Here is a tiny trained network, its code and every weight. The questions are about switching its units off for an input and a target symbol, where a switched-off unit gives its printed mean instead of its output.

import numpy as np


def w(rows, s, z=0):
    codes = np.array(rows[::2]) - 128.0
    scale = np.full(codes.shape[1], s)
    scale[-1] = z or s
    return codes * scale


def norm(h):
    return h / np.sqrt((h * h).mean(-1, keepdims=True) + 1e-5)


def f(y):
    return y / 2 * (1 + np.tanh(0.7978845608 * (y + 0.044715 * y**3)))


def softmax(a):
    e = np.exp(a - a.max(-1, keepdims=True))
    return e / e.sum(-1, keepdims=True)


def log_softmax(a):
    a = a - a.max(-1, keepdims=True)
    return a - np.log(np.exp(a).sum(-1, keepdims=True))


def net(x, mask):
    ids = ['ΓΘΛΠΦΩαδεζημξστψ'.index(c) for c in x.split()]
    T = len(ids)
    res = E[ids] + P[:T]
    u = 0
    for l in range(3):
        q, k, v = (norm(res) @ M[l].T for M in (Q, K, V))
        z = softmax(np.where(np.tri(T) > 0, q @ k.T / 2**0.5, -1e9)) @ v
        res = res + np.where(mask[u], z, O[l][:, -1]) @ O[l][:, :-1]
        u += 1
        y = f(norm(res) @ A[l][:, :-1].T + A[l][:, -1])
        res = res + np.where(mask[u : u + 8], y, B[l][:, -1]) @ B[l][:, :-1]
        u += 8
    return log_softmax(norm(res)[-1] @ U[:, :-1].T + U[:, -1])


Q, K, V, O, A, B = {}, {}, {}, {}, {}, {}
E = w([
[149,145,86],'Γ',
[200,124,184],'Θ',
[244,108,172],'Λ',
[123,194,155],'Π',
[139,147,85],'Φ',
[112,100,134],'Ω',
[84,129,133],'α',
[87,88,118],'δ',
[212,113,177],'ε',
[124,188,161],'ζ',
[162,167,75],'η',
[152,126,80],'μ',
[168,133,69],'ξ',
[229,112,176],'σ',
[109,135,150],'τ',
[140,140,92],'ψ',
],0.011)
P = w([
[157,65,174],'0',
[94,193,12],'1',
[163,132,181],'2',
[93,155,2],'3',
[159,129,200],'4',
[94,168,10],'5',
[159,127,214],'6',
[92,157,8],'7',
],0.0043)
Q[0] = w([
[173,40,237],'L0H0',
[251,2,26],'L0H0',
],0.0049)
K[0] = w([
[50,24,41],'L0H0',
[78,125,254],'L0H0',
],0.0053)
V[0] = w([
[114,245,42],'L0H0',
[5,166,225],'L0H0',
],0.0023)
O[0] = w([
[48,107,66,4],'L0H0',
[123,252,146,50],'L0H0',
],0.0026,0.00032)
A[0] = w([
[57,170,241,39],'L0N0',
[79,119,127,155],'L0N1',
[117,158,122,187],'L0N2',
[254,190,164,3],'L0N3',
[48,53,202,146],'L0N4',
[167,123,248,150],'L0N5',
[185,209,97,140],'L0N6',
[77,93,57,38],'L0N7',
],0.0097,0.002)
B[0] = w([
[93,224,94,193],'L0N0',
[128,151,86,170],'L0N1',
[130,115,101,151],'L0N2',
[43,132,53,236],'L0N3',
[254,160,23,254],'L0N4',
[211,223,203,242],'L0N5',
[73,142,106,208],'L0N6',
[54,180,135,214],'L0N7',
],0.015,0.0038)
Q[1] = w([
[127,48,41],'L1H0',
[8,203,84],'L1H0',
],0.015)
K[1] = w([
[9,135,151],'L1H0',
[173,34,202],'L1H0',
],0.016)
V[1] = w([
[144,224,31],'L1H0',
[2,202,129],'L1H0',
],0.0075)
O[1] = w([
[2,45,60,255],'L1H0',
[29,158,227,122],'L1H0',
],0.0063,0.0056)
A[1] = w([
[154,128,65,143],'L1N0',
[128,93,162,4],'L1N1',
[210,84,162,67],'L1N2',
[150,106,79,224],'L1N3',
[129,82,158,34],'L1N4',
[112,31,97,139],'L1N5',
[56,45,155,165],'L1N6',
[96,11,241,163],'L1N7',
],0.011,0.0011)
B[1] = w([
[79,146,215,254],'L1N0',
[167,187,132,75],'L1N1',
[125,42,227,129],'L1N2',
[77,160,182,209],'L1N3',
[179,211,167,76],'L1N4',
[48,253,106,169],'L1N5',
[44,206,3,209],'L1N6',
[71,1,125,104],'L1N7',
],0.0099,0.0029)
Q[2] = w([
[254,204,144],'L2H0',
[220,43,180],'L2H0',
],0.019)
K[2] = w([
[213,203,115],'L2H0',
[68,251,140],'L2H0',
],0.02)
V[2] = w([
[193,196,197],'L2H0',
[201,187,2],'L2H0',
],0.0075)
O[2] = w([
[125,40,159,147],'L2H0',
[254,105,126,254],'L2H0',
],0.0088,0.0056)
A[2] = w([
[64,34,109,119],'L2N0',
[193,193,189,252],'L2N1',
[197,115,107,206],'L2N2',
[56,9,200,72],'L2N3',
[35,129,79,169],'L2N4',
[132,101,143,135],'L2N5',
[126,141,90,103],'L2N6',
[113,97,146,79],'L2N7',
],0.011,0.0032)
B[2] = w([
[39,129,148,145],'L2N0',
[70,110,184,187],'L2N1',
[84,94,111,170],'L2N2',
[107,159,8,125],'L2N3',
[192,92,169,255],'L2N4',
[107,143,105,117],'L2N5',
[138,85,156,153],'L2N6',
[124,168,79,113],'L2N7',
],0.015,0.0083)
U = w([
[178,215,162,15],'Γ',
[184,211,49,40],'Θ',
[79,86,100,149],'Λ',
[103,186,128,135],'Π',
[110,211,175,36],'Φ',
[129,2,157,249],'Ω',
[79,153,43,69],'α',
[206,46,23,245],'δ',
[109,86,152,220],'ε',
[80,142,84,229],'ζ',
[98,158,81,50],'η',
[95,111,193,100],'μ',
[228,121,185,107],'ξ',
[86,90,103,146],'σ',
[96,149,59,59],'τ',
[137,133,219,175],'ψ',
],0.013,0.0014)

Each question gives the input, a string of symbols that net reads in full, and the target symbol t.
The units are the heads (2 rows each of Q, K, V and O) and the neurons (one row each of A and B). Each row of codes is followed by its name. A weight is (code - 128) times the scale printed after its matrix; where a second scale follows, it is the last column's (O, A, B and U).
mask holds one flag per unit, layer by layer, with each layer's heads first. A switched-off unit (its flag False) gives its mean, the last column of its rows in O or B, instead of its output. The means were averaged over made-up inputs and are rounded, as every weight is.
A unit's drop is (log p(t) with every unit on - log p(t) with that unit switched off) / (log p(t) with every unit on - log p(t) with every unit switched off).
unit that matters most: the unit with the biggest drop
k most important neurons: the k neurons with the biggest drops, biggest first
top k neurons in layer l: the k neurons of layer l with the biggest drops, biggest first
input Ω Φ α, target Θ: 3 most important neurons -> [L0N0; L0N4; L2N4]
input Θ σ Θ ξ ε τ, target Θ: 3 most important neurons -> [L0N3; L2N1; L0N4]
input Ω Γ Γ Θ Φ α Θ σ, target Ω: unit that matters most -> L1N2
input Ω δ μ δ Φ Θ, target Ω: top 2 neurons in layer 0 -> [L0N7; L0N3]
input ξ Θ Π η, target ξ: 4 most important neurons -> [L0N3; L0N5; L0N0; L0N4]
input Ω α δ η Ω Φ α η, target Ω: 3 most important neurons -> [L0N3; L1N5; L1N2]
input Ω τ ε ξ Π η δ, target δ: 3 most important neurons -> [L0N4; L2N2; L2N4]
input Θ δ δ ζ τ η α δ, target Θ: 4 most important neurons -> [L0N3; L2N1; L0N7; L2N2]
input δ Φ Φ δ δ Π, target δ: top 2 neurons in layer 2 -> [L2N1; L2N4]
input Ω Ω δ Θ δ α Γ δ, target Ω: top 2 neurons in layer 0 -> [L0N7; L0N3]
input τ Ω Λ, target Ω: 2 most important neurons -> [L0N5; L0N7]
input ξ η δ α Ω μ, target ξ: 3 most important neurons -> [L0N3; L0N5; L0N0]
input δ ζ μ ε σ α δ η, target δ: 2 most important neurons -> [L0N3; L0N4]
input δ μ τ ζ Λ τ τ ζ, target δ: top neuron in layer 2 -> [L2N1]
input Θ δ ε Ω Ω α Γ Ω, target Θ: 4 most important neurons -> [L0N3; L2N1; L0N7; L0N5]
input Ω α δ Ω τ Ω, target Ω: 3 most important neurons -> [L0N7; L0N3; L2N4]
input Ω Ω Λ, target Ω: top 3 neurons in layer 0 -> [L0N5; L0N3; L0N0]
input Λ Ω Γ δ δ Ω Ω, target ξ: 3 most important neurons -> [L0N4; L2N1; L0N3]
input Ω α α Φ Π μ, target Ω: 2 most important neurons -> [L0N3; L1N5]
input δ ψ α ξ σ α, target δ: unit that matters most -> L0N3
input δ Θ Θ α α δ δ Θ, target δ: 2 most important neurons -> [L0N3; L0N5]
input Θ α μ δ δ τ δ τ, target Θ: top 3 neurons in layer 1 -> [L1N6; L1N0; L1N3]
input Ω Ω Ω Γ, target Ω: top 2 neurons in layer 0 -> [L0N3; L0N5]
input Ω δ μ ε, target Ω: top 2 neurons in layer 1 -> [L1N5; L1N2]
input δ α ψ Θ Γ τ δ Π, target δ: top 3 neurons in layer 0 -> [L0N3; L0N4; L0N0]
input ξ Ω α Φ η δ η α, target ξ: top 4 neurons in layer 0 -> [L0N0; L0N3; L0N5; L0N4]
input δ Λ δ η, target δ: unit that matters most -> L2H0
input Θ α Γ α δ α ψ δ, target Θ: top 4 neurons in layer 0 -> [L0N3; L0N7; L0N6; L0N1]
